Here is a tiny trained network, its code and every weight. The questions are about switching its units off for an input and a target symbol, where a switched-off unit gives its printed mean instead of its output.

import numpy as np


def w(rows, s, z=0):
    codes = np.array(rows[::2]) - 128.0
    scale = np.full(codes.shape[1], s)
    scale[-1] = z or s
    return codes * scale


def norm(h):
    return h / np.sqrt((h * h).mean(-1, keepdims=True) + 1e-5)


def f(y):
    return y / 2 * (1 + np.tanh(0.7978845608 * (y + 0.044715 * y**3)))


def softmax(a):
    e = np.exp(a - a.max(-1, keepdims=True))
    return e / e.sum(-1, keepdims=True)


def log_softmax(a):
    a = a - a.max(-1, keepdims=True)
    return a - np.log(np.exp(a).sum(-1, keepdims=True))


def net(x, mask):
    ids = ['αδεζθλμξφ'.index(c) for c in x.split()]
    T = len(ids)
    res = E[ids] + P[:T]
    u = 0
    for l in range(3):
        r = norm(res)
        for j in range(2):
            rows = slice(4 * j, 4 * j + 4)
            q, k, v = (r @ M[l][rows].T for M in (Q, K, V))
            z = softmax(np.where(np.tri(T) > 0, q @ k.T / 4**0.5, -1e9)) @ v
            o = O[l][rows]
            res = res + np.where(mask[u + j], z, o[:, -1]) @ o[:, :-1]
        u += 2
        y = f(norm(res) @ A[l][:, :-1].T + A[l][:, -1])
        res = res + np.where(mask[u : u + 4], y, B[l][:, -1]) @ B[l][:, :-1]
        u += 4
    return log_softmax(norm(res)[-1] @ U[:, :-1].T + U[:, -1])


Q, K, V, O, A, B = {}, {}, {}, {}, {}, {}
E = w([
[189,51,53,159,122,200],'α',
[117,185,148,169,105,97],'δ',
[193,134,179,117,202,107],'ε',
[3,118,139,42,92,106],'ζ',
[156,208,107,138,134,128],'θ',
[114,203,127,165,119,124],'λ',
[96,153,177,209,115,75],'μ',
[194,38,134,200,118,164],'ξ',
[109,19,72,157,54,183],'φ',
],0.0049)
P = w([
[136,129,111,134,148,63],'0',
[143,166,200,109,97,185],'1',
[104,152,176,168,148,238],'2',
[109,122,102,193,174,140],'3',
[155,102,81,124,97,33],'4',
[181,144,183,72,41,126],'5',
[128,166,239,117,89,254],'6',
[53,106,79,218,184,207],'7',
[119,69,29,172,129,44],'8',
[203,100,128,67,25,40],'9',
[147,158,180,81,60,196],'10',
[93,150,141,153,132,242],'11',
[111,89,45,168,132,127],'12',
],0.0044)
Q[0] = w([
[187,37,203,113,94,143],'0.h0',
[209,209,90,147,109,186],'0.h0',
[150,88,229,89,91,122],'0.h0',
[145,128,61,103,218,130],'0.h0',
[119,94,138,183,110,132],'0.h1',
[193,113,219,253,117,113],'0.h1',
[131,189,88,251,148,74],'0.h1',
[67,204,151,220,65,54],'0.h1',
],0.0041)
K[0] = w([
[117,128,177,248,116,220],'0.h0',
[29,102,170,111,114,27],'0.h0',
[122,138,127,223,80,227],'0.h0',
[137,207,180,91,86,94],'0.h0',
[111,104,148,52,206,203],'0.h1',
[122,86,100,148,200,19],'0.h1',
[159,80,103,4,189,27],'0.h1',
[152,34,153,50,217,188],'0.h1',
],0.0038)
V[0] = w([
[208,93,198,134,105,109],'0.h0',
[174,120,168,86,2,96],'0.h0',
[165,161,105,153,123,121],'0.h0',
[85,155,146,115,221,133],'0.h0',
[177,129,98,110,101,141],'0.h1',
[123,133,73,116,144,122],'0.h1',
[65,163,108,134,145,178],'0.h1',
[229,102,223,103,28,92],'0.h1',
],0.0014)
O[0] = w([
[194,70,137,96,102,140,206],'0.h0',
[143,116,138,112,74,73,197],'0.h0',
[120,109,124,134,103,139,210],'0.h0',
[165,158,152,199,198,158,5],'0.h0',
[115,108,96,111,109,126,116],'0.h1',
[69,143,130,128,152,136,56],'0.h1',
[118,146,137,173,208,110,107],'0.h1',
[219,113,98,91,8,108,246],'0.h1',
],0.0011,0.00027)
A[0] = w([
[160,39,147,129,128,168,78],'0.n0',
[131,120,134,117,131,119,70],'0.n1',
[81,88,135,31,175,141,6],'0.n2',
[165,89,186,78,254,109,52],'0.n3',
],0.0075,0.0019)
B[0] = w([
[175,23,116,125,53,186,248],'0.n0',
[117,137,113,128,123,119,82],'0.n1',
[2,70,138,10,163,85,106],'0.n2',
[189,30,211,149,255,115,138],'0.n3',
],0.0049,0.0015)
Q[1] = w([
[155,144,118,101,31,86],'1.h0',
[165,71,89,157,74,127],'1.h0',
[176,130,252,74,91,195],'1.h0',
[116,139,135,213,125,239],'1.h0',
[117,132,98,122,147,118],'1.h1',
[126,119,118,128,141,138],'1.h1',
[115,145,126,149,136,142],'1.h1',
[133,121,152,116,138,147],'1.h1',
],0.021)
K[1] = w([
[107,88,211,87,120,233],'1.h0',
[188,78,105,89,81,215],'1.h0',
[34,131,81,229,226,236],'1.h0',
[125,13,7,138,182,64],'1.h0',
[139,156,162,124,100,160],'1.h1',
[139,144,133,126,129,117],'1.h1',
[156,118,149,109,103,117],'1.h1',
[126,139,114,129,121,101],'1.h1',
],0.015)
V[1] = w([
[199,78,207,201,185,82],'1.h0',
[155,166,118,216,44,137],'1.h0',
[18,169,160,123,99,56],'1.h0',
[175,209,21,21,194,147],'1.h0',
[36,144,71,202,226,210],'1.h1',
[169,122,248,86,45,159],'1.h1',
[80,157,133,158,158,255],'1.h1',
[145,120,16,116,141,30],'1.h1',
],0.0059)
O[1] = w([
[114,163,23,39,145,113,137],'1.h0',
[129,112,126,103,228,161,253],'1.h0',
[122,23,213,98,64,73,83],'1.h0',
[199,142,91,201,81,45,42],'1.h0',
[81,155,127,191,169,252,112],'1.h1',
[183,157,187,55,63,91,158],'1.h1',
[116,151,191,132,115,254,135],'1.h1',
[105,65,51,178,167,72,106],'1.h1',
],0.0053,0.0045)
A[1] = w([
[40,206,138,92,129,91,98],'1.n0',
[184,249,154,213,74,79,158],'1.n1',
[141,80,102,195,68,163,85],'1.n2',
[186,206,210,129,179,87,255],'1.n3',
],0.012,0.00074)
B[1] = w([
[137,138,151,27,214,168,213],'1.n0',
[76,254,66,167,44,108,230],'1.n1',
[54,141,83,123,126,173,188],'1.n2',
[127,39,162,207,166,145,255],'1.n3',
],0.0095,0.0056)
Q[2] = w([
[120,158,169,49,64,83],'2.h0',
[83,52,140,114,86,193],'2.h0',
[100,88,21,114,92,169],'2.h0',
[92,178,136,91,136,196],'2.h0',
[145,140,227,130,131,55],'2.h1',
[117,95,74,88,27,139],'2.h1',
[133,175,158,44,173,105],'2.h1',
[124,7,100,96,150,171],'2.h1',
],0.02)
K[2] = w([
[137,213,184,38,156,121],'2.h0',
[67,66,152,101,189,75],'2.h0',
[113,129,58,138,134,1],'2.h0',
[89,108,54,67,149,158],'2.h0',
[168,121,204,135,83,201],'2.h1',
[117,99,67,98,43,60],'2.h1',
[159,172,149,54,153,171],'2.h1',
[125,10,105,93,163,91],'2.h1',
],0.019)
V[2] = w([
[151,170,149,188,156,97],'2.h0',
[112,127,124,140,186,142],'2.h0',
[56,197,125,68,121,107],'2.h0',
[135,118,183,152,171,116],'2.h0',
[148,232,134,143,179,72],'2.h1',
[82,117,209,116,162,106],'2.h1',
[74,103,106,161,203,169],'2.h1',
[1,175,127,170,80,126],'2.h1',
],0.015)
O[2] = w([
[214,168,178,170,144,106,86],'2.h0',
[157,93,103,113,110,70,203],'2.h0',
[31,159,213,151,40,148,118],'2.h0',
[183,112,181,102,164,72,148],'2.h0',
[154,104,42,181,145,254,138],'2.h1',
[150,100,251,158,156,202,186],'2.h1',
[174,103,175,213,40,106,254],'2.h1',
[229,45,136,28,32,175,133],'2.h1',
],0.0089,0.0075)
A[2] = w([
[117,201,84,125,232,165,80],'2.n0',
[133,195,105,67,63,198,115],'2.n1',
[39,127,227,4,179,111,4],'2.n2',
[116,175,67,205,117,51,166],'2.n3',
],0.015,0.0038)
B[2] = w([
[124,30,151,37,137,131,197],'2.n0',
[113,139,144,147,210,43,254],'2.n1',
[206,248,127,43,115,210,254],'2.n2',
[154,200,193,170,116,122,194],'2.n3',
],0.017,0.0071)
U = w([
[147,233,96,207,77,76,80],'α',
[93,21,138,43,184,165,73],'δ',
[172,123,210,165,220,65,136],'ε',
[163,213,166,58,128,184,229],'ζ',
[150,116,1,140,180,151,159],'θ',
[249,70,122,132,50,142,1],'λ',
[69,105,159,215,103,207,157],'μ',
[17,183,112,111,209,84,102],'ξ',
[76,97,150,79,44,49,195],'φ',
],0.009,0.0019)

Each question gives the input, a string of symbols that net reads in full, and the target symbol t.
The units are the heads (4 rows each of Q, K, V and O) and the neurons (one row each of A and B). Each row of codes is followed by its name. A weight is (code - 128) times the scale printed after its matrix; where a second scale follows, it is the last column's (O, A, B and U).
mask holds one flag per unit, layer by layer, with each layer's heads first. A switched-off unit (its flag False) gives its mean, the last column of its rows in O or B, instead of its output. The means were averaged over made-up inputs and are rounded, as every weight is.
A unit's drop is (log p(t) with every unit on - log p(t) with that unit switched off) / (log p(t) with every unit on - log p(t) with every unit switched off).
The circuit of an input: a set's keep is (log p(t) with only the set's units on - log p(t) with every unit switched off) / (log p(t) with every unit on - log p(t) with every unit switched off). Starting from the 12 units with the biggest drops (on a tie, the unit counted first), units are removed one at a time, each time the one whose removal leaves the highest keep (on an exact tie, the one counted first), for as long as the keep stays at least 0.8.
units of the circuit, in order: the units of the circuit, biggest drop first
k most important neurons: the k neurons with the biggest drops, biggest first
top k neurons in layer l: the k neurons of layer l with the biggest drops, biggest first
input θ φ φ λ φ ζ θ δ ξ φ ε α, target θ: units of the circuit, in order	[2.h1 1.h0]
input ζ θ ε ξ ζ ξ ξ φ μ, target δ: units of the circuit, in order	[1.h0 2.n0]
input λ μ δ, target λ: units of the circuit, in order	[2.h1]
input θ ζ λ φ, target θ: units of the circuit, in order	[2.h1 1.h0]
input ζ ε ζ δ ζ α μ, target ε: 2 most important neurons	[1.n3 1.n1]
input δ α λ α α, target δ: 2 most important neurons	[2.n0 1.n1]
input δ μ ξ ζ θ δ φ θ θ φ, target δ: 2 most important neurons	[1.n2 1.n1]
input θ ε ε ε φ θ, target ξ: units of the circuit, in order	[2.h0 2.n1]
input δ φ φ φ λ δ ζ ε φ α α, target δ: top 3 neurons in layer 1	[1.n2 1.n1 1.n3]
input ξ α ζ ζ φ ε δ, target φ: 2 most important neurons	[1.n1 0.n2]
input ζ θ θ δ λ θ, target α: units of the circuit, in order	[1.h0 1.n1]
input μ ξ μ ε ξ δ α, target μ: top 2 neurons in layer 1	[1.n3 1.n0]
input α ξ θ ξ θ μ θ, target δ: units of the circuit, in order	[2.n0 1.h0]
input δ ε λ δ θ φ θ, target ε: 3 most important neurons	[0.n3 1.n3 0.n0]
input ε ζ φ θ λ δ ε φ α ε μ, target μ: top 3 neurons in layer 1	[1.n3 1.n0 1.n2]
input ε θ ζ δ ε φ μ φ ζ ξ, target ε: most important neuron	[0.n3]
input δ λ ξ, target δ: 3 most important neurons	[1.n1 2.n0 1.n3]
input φ ζ ξ ξ δ ε α α λ μ, target θ: 2 most important neurons	[1.n1 1.n3]
input λ ζ μ φ ξ ε δ, target μ: 2 most important neurons	[1.n3 0.n0]
input λ α ζ δ δ θ ε θ θ δ δ, target α: most important neuron	[1.n1]
input ε ε θ ε θ α ζ α θ μ, target φ: top 2 neurons in layer 0	[0.n3 0.n2]
input δ α λ δ δ ξ ξ, target δ: 2 most important neurons	[1.n2 1.n1]
input φ ξ λ λ λ α ξ μ δ ζ ζ α α, target φ: top 2 neurons in layer 1	[1.n2 1.n3]
input φ δ ζ φ α ζ ε ε μ, target φ: 2 most important neurons	[1.n1 0.n2]
input ζ θ θ δ λ ξ λ θ ζ α φ δ, target φ: top 2 neurons in layer 1	[1.n1 1.n3]
input ξ ε φ λ ε ε θ θ θ ξ ξ, target ξ: 2 most important neurons	[1.n2 0.n0]
input μ λ θ λ θ α, target μ: most important neuron	[1.n3]
input δ ε λ φ θ ξ φ, target δ: 2 most important neurons	[1.n2 1.n1]
input φ φ φ δ δ α δ ξ, target φ: top 2 neurons in layer 1	[1.n2 1.n3]
